[128 = 0]
[170  88 134 189 132 100 121  70 125 131 138 146 128 117 138 120 140 128
 204 124 136 103 130 126 126 116 126 114 141 123 144 135 122 118 125 121
 107 135 127  93 137 127]	[12]
[140 133 140 104 129 108 137  97 124 129 145 122 170 149 126 126 149 139
  35 129 134 119 150 123 180 133 128 129 131 109 121 122 130 180 118 132
 111 135 122  73 113 127]	[12]
[138 111 135  68 131 135 124 161 139 123 128 139 113 126 142 139 121 128
   1 133 126 133 125 127 118 116  98 127 110  76 152 127 137 137 108 124
 108 119 137 146 126 123]	[19]
[124 116 116 149 137 146 133 188 150 124 112 134 111 131 120 112 151 134
 134 118 127 215 133 127 139 125 183 152 113 134 128 122 135 144 121 122
 119 131 125 111 135 123]	[19]
[131 136 137 255 129 139 116 106 118 128 105 118 159 143 129 131 121 130
 210 128 132 158 128 129 113 148 141 116 135 123 133 134 127  97 120 130
 111 135 128 161 132 131]	[19]
[125 125 130 255 104 159  98 111 123 126  98 118 132 131 119 139 128 140
 123 127 130 130 138 121 128 137 114 123 140 110 135 127 126 126 144 122
 113 129 138 132 126 129]	[19]
[160  77 127 182 143 114 127  75 111 134 122 165 145 112 130 129 144 124
 173 127 134  45 114 120 114 130 199 126 150 124 144 138 130 132 140 131
 119 143 128 155 117 124]	[12]
[117  99 132 108 134 114 147  57 105 132 142 109 157 130 130 126 134 133
 163 134 131 118 129 127 130 131  73 118 131  95 136 124 133 126 128 132
 125 137 132 141 124 128]	[12]
[ 99 143 123  62 121 140 148 147 149 119 120 126 145 149 136 122 133 133
 193 138 132 136 124 123 109 122  93 136 128 101 108 122 120 131 130 133
 132 128 118 113 123 127]	[19]
[103 129 125 141 105 128 141 199 132 126 116 112 114 127 118 118 163 129
  18 118 133 194 137 129 129 117 167 141 128 120 125 132 135 134 132 120
 127 137 137 146 124 125]	[19]
[144 110 143 206 114 130 132 128 105 130 156 167 179 150 137 131 177 128
 152 112 143  89 148 122 156 127  91 131 147 107 118 122 132 133 124 125
 100 134 125 101 114 123]	[12]
[130 158 126 149 119 166 132  86 122 126  88 152 106 120 116 134 151 146
 248 126 134 152 137 119 148 132 102 123 159 130 131 127 130 139 125 135
 116 140 126 169 127 135]	[19]
[130  91 133 113 117 120 141 120  98 131 137 107 144 121 123 130 130 141
 153 119 135 130 140 127 140 133 121 123 106  99 173 130 133 107 120 126
 165 136 136  67 117 131]	[12]
[ 97 137 123 108 120 126 169  35 144 130 135 174 117 153 122 130 129 137
 209 128 122 127 119 124 140 122  87 152 116  98 109 122 121 122 123 136
 131 132 113  91 121 128]	[19]
[141 119 123 149 112 128 130 190 137 124 117 139 107 142 121 122 173 127
 121 121 122 143 122 131 106 122 136 143 123 136 105 135 129 123 126 115
 110 140 140 116 131 118]	[19]
[110 138 121 103 121 133 135 253 130 125 113 114 122 142 122 120 168 130
  64 130 131 118 139 131 130 127 162 147 143 125 105 127 125 113 122 124
 119 123 132 150 131 128]	[19]
[118 132 144 255 154 101 128  60 108 127 127 116 142 103 131 127 117 136
 171 119 136 117 113 135 135 118 166 120 137  70 137 130 138 153 118 124
 168 142 131  62 126 131]	[12]
[189  87 124 171 139  91 134   5 131 130 134 102 135 131 139 124 146 124
 237 120 140  93 128 118 141 132 148 106 171 113 118 138 120 159 134 130
  93 131 131  88 119 123]	[12]
[132 119 149  79 176 130 135 110 132 128 145 178 167 126 124 128 155 131
 150 137 131 170 140 131 127 129 139 109 148 129 120 126 126 137 136 133
 155 129 118 127 129 136]	[19]
[118 112 115 107  99 130 110 192 127 124 123  95 137 163 128 121 153 138
  52 124 116 175  99 133 124 120 230 156 110 155 122 124 131 156 124 117
 136 128 134 159 121 129]	[19]
[ 79 118 126 131 107 108 136  22 131 121 133 177 115 144 116 125 100 116
 163 116 128 157 132 122 135 134 128 151 131 101 108 125 121 119 116 130
 123 130 123 145 127 132]	[19]
[154  94 136 224 133 115 134 115 135 126 116 117 103 134 124 127 164 121
 162 129 128 118 146 134 135 110 105 122 125 153 107 125 124 204 138 138
 126 128 130  93 133 123]	[12]
[130  97 147 177 103 133 131  78 135 129 164 178 129 144 126 123 147 132
  30 113 125  80 144 124 191 128 131 134 122 121 146 130 125 123 131 130
  89 128 138  93 112 127]	[12]
[161 129 155 167 137 111 157 210 133 133 170 168 150 133 137 133 167 134
 218 131 130 108 143 122 163 123 102 129 136  87 112 119 127 161 121 133
 112 125 129 111 139 133]	[12]
[130  99 119 198 137 132 152 178 126 127 138 162 148 142 127 128 153 112
 202 142 129 198 111 126 129 134 140 106 117 118 131 125 120  77 133 130
 132 110 125 174 151 128]	[19]
